Each row has a name. Each question is about the rows just above it.

Columns, left to right: G F M J V T K B
[133 128 143 174 155 136 129 156]  N
[106 116 158 150 154 144 106 106]  U
[ 93 108 151 144 176 177 132 144]  E
[ 59 116 121 121 163 157 161 109]  X
[ 22 113 134 161 155 130 186 108]  H
[113  90 149 156 125 104 130 146]  D
[ 78 104 135  87 175 177 119 132]  Y
[139 112 133 137 147 131  92 160]  W
Which column holds [175 147] top down?
V
What are the next 3 entries after [139 112 133]?
[137 147 131]
[133 106  93  59  22] is in which column, read top down?
G

Columns, left to right: tid muzu nadof fase tiliv liv piga
[158 132 233 166 204 131 140] -> R
[122 233 166 132  92 161 103] -> L
[154 124 132 157 132 139 156] -> S
[233 122 119 157 132 139 156] -> A
The next 3 entries after [166 132]:
[ 92 161 103]
What are the next 3 entries after [132 157]?
[132 139 156]
Give the next 3 entries after [122 233].
[166 132  92]
What are the next 3 entries after [124 132]?
[157 132 139]
The next 3 entries after [233 166 132]:
[ 92 161 103]

Columns, left to right: rereg nov bape Laf Sar
[ 98 220 175  99 108] : Niba
[116 113 134  96 119] : libur
[158 154 172 128 126] : gefu
[103 104 154 104  98] : lopot
[139 123  90 139 125] : gad
[101 103 150  71 130] : kof
[177 137 106 147 168] : Rokot
[116 113 134  96 142] : Koles
[143 114 107 147 124] : zuve
Which entry of Rokot is missing from [147 177 137 168]?
[106]
[128 104] is in which column, read top down?
Laf
Which row holds [116 113 134  96 119]?
libur
Which column holds [ 99  96 128 104 139  71 147  96] top down?
Laf

Columns, left to right: mub Meko Duten Nif fulos mese Goto fibu
[128 128 127 164 208 140 130 127]  Nem
[189 131 125 129 125 125 129 191]  Vef
[128 126 126 131 133 166 211 138]  nekev
[126 130 178 198 137 128 128 131]  nep
[127 186 194 131 128 125 127 130]  rega
[128 130 183 194 133 127 128 127]  ponam
Shuffled ponam with one entry gone: [128 127 133 128 130 183 127], missing
[194]
[127 125 126 178 194] is in which column, read top down?
Duten
[189 128 126] is in which column, read top down?
mub

Columns, left to right: sal fabis bupof doli Zurel potef tet
[176  75 200 107 107 128 199]  Z
[139 208 145 127 108 113 113]  Q
[139 208 145 127 108 161  98]  P
Z without one entry, shuffled: [176 199 107 107 128  75]. Gone:
[200]
Give the next 3 entries after [ 75 200].
[107 107 128]
Q without one entry, shuffled: [108 113 113 145 127 208]. Gone:
[139]
Whose row is [139 208 145 127 108 113 113]?
Q

Columns, left to right: Gul pagab Las ber sivo rima fugur Pide
[91 78 80 64 78 76 79 73]  Nog
[ 80  78  91 222 189  78 190  79]  pon
[ 91  78  80  64  78  79 168 186]  tedug
[161 172 171 183 174 170 172 178]  nugi
[161 172 171 185 172 174 171 183]  suso
Shuffled pon with one entry gone: [190  80  91  79  78  78 189], missing
[222]
Which entry of nugi is missing from [172 171 170 172 178 174 161]?
[183]
[189  78 174] is in which column, read top down?
sivo
Shuffled nugi with one entry gone: [170 174 172 172 178 161 183], missing
[171]
Shuffled pon with one entry gone: [ 79 189 222 190  91  78  78], missing
[80]
Where do [ 91  78  80  64  78  79 168 186] appear?
tedug
Shuffled pon with one entry gone: [ 91 190  78 189 222  80  78], missing
[79]

Columns, left to right: nopu fom mit zet liri pilev
[ 97 131 133 114 112 132] = Vemig
[ 90 145 148 144 107 146] = Vuron
[ 93 156 158 114 111 142] = soni
[ 92 166 170 115 104 139] = dagun
[101 167 175 126 105 128] = kagir
[101 170 166 171 109 127] = togag
[ 95 160 234 159  96 140] = Damo
[ 86 175 189 202 120 127] = des
[142 139 128] is in which column, read top down?
pilev
What are the next 3 entries after [ 97 131]?
[133 114 112]
Which column holds this, read top down? [133 148 158]
mit
The next 3 entries after [166 170]:
[115 104 139]
[112 107] is in which column, read top down?
liri
togag without one entry, shuffled: [166 101 171 109 127]. Gone:
[170]
Shuffled Vuron with one entry gone: [148 146  90 107 144], missing
[145]

Columns, left to right: Ginot soko Ninak nidog bega pezek Fela pafal
[160 177 168 233 168 217 156 149] : nupu
[177 160 163 233 168 217 168 177] : dilo
[177 160 168 233 163 217 187 177] : geviz
The next 3 entries after [163 233 168]:
[217 168 177]
The next 3 entries after [177 160 168 233]:
[163 217 187]
What are the next 3 entries after [177 160 168]?
[233 163 217]

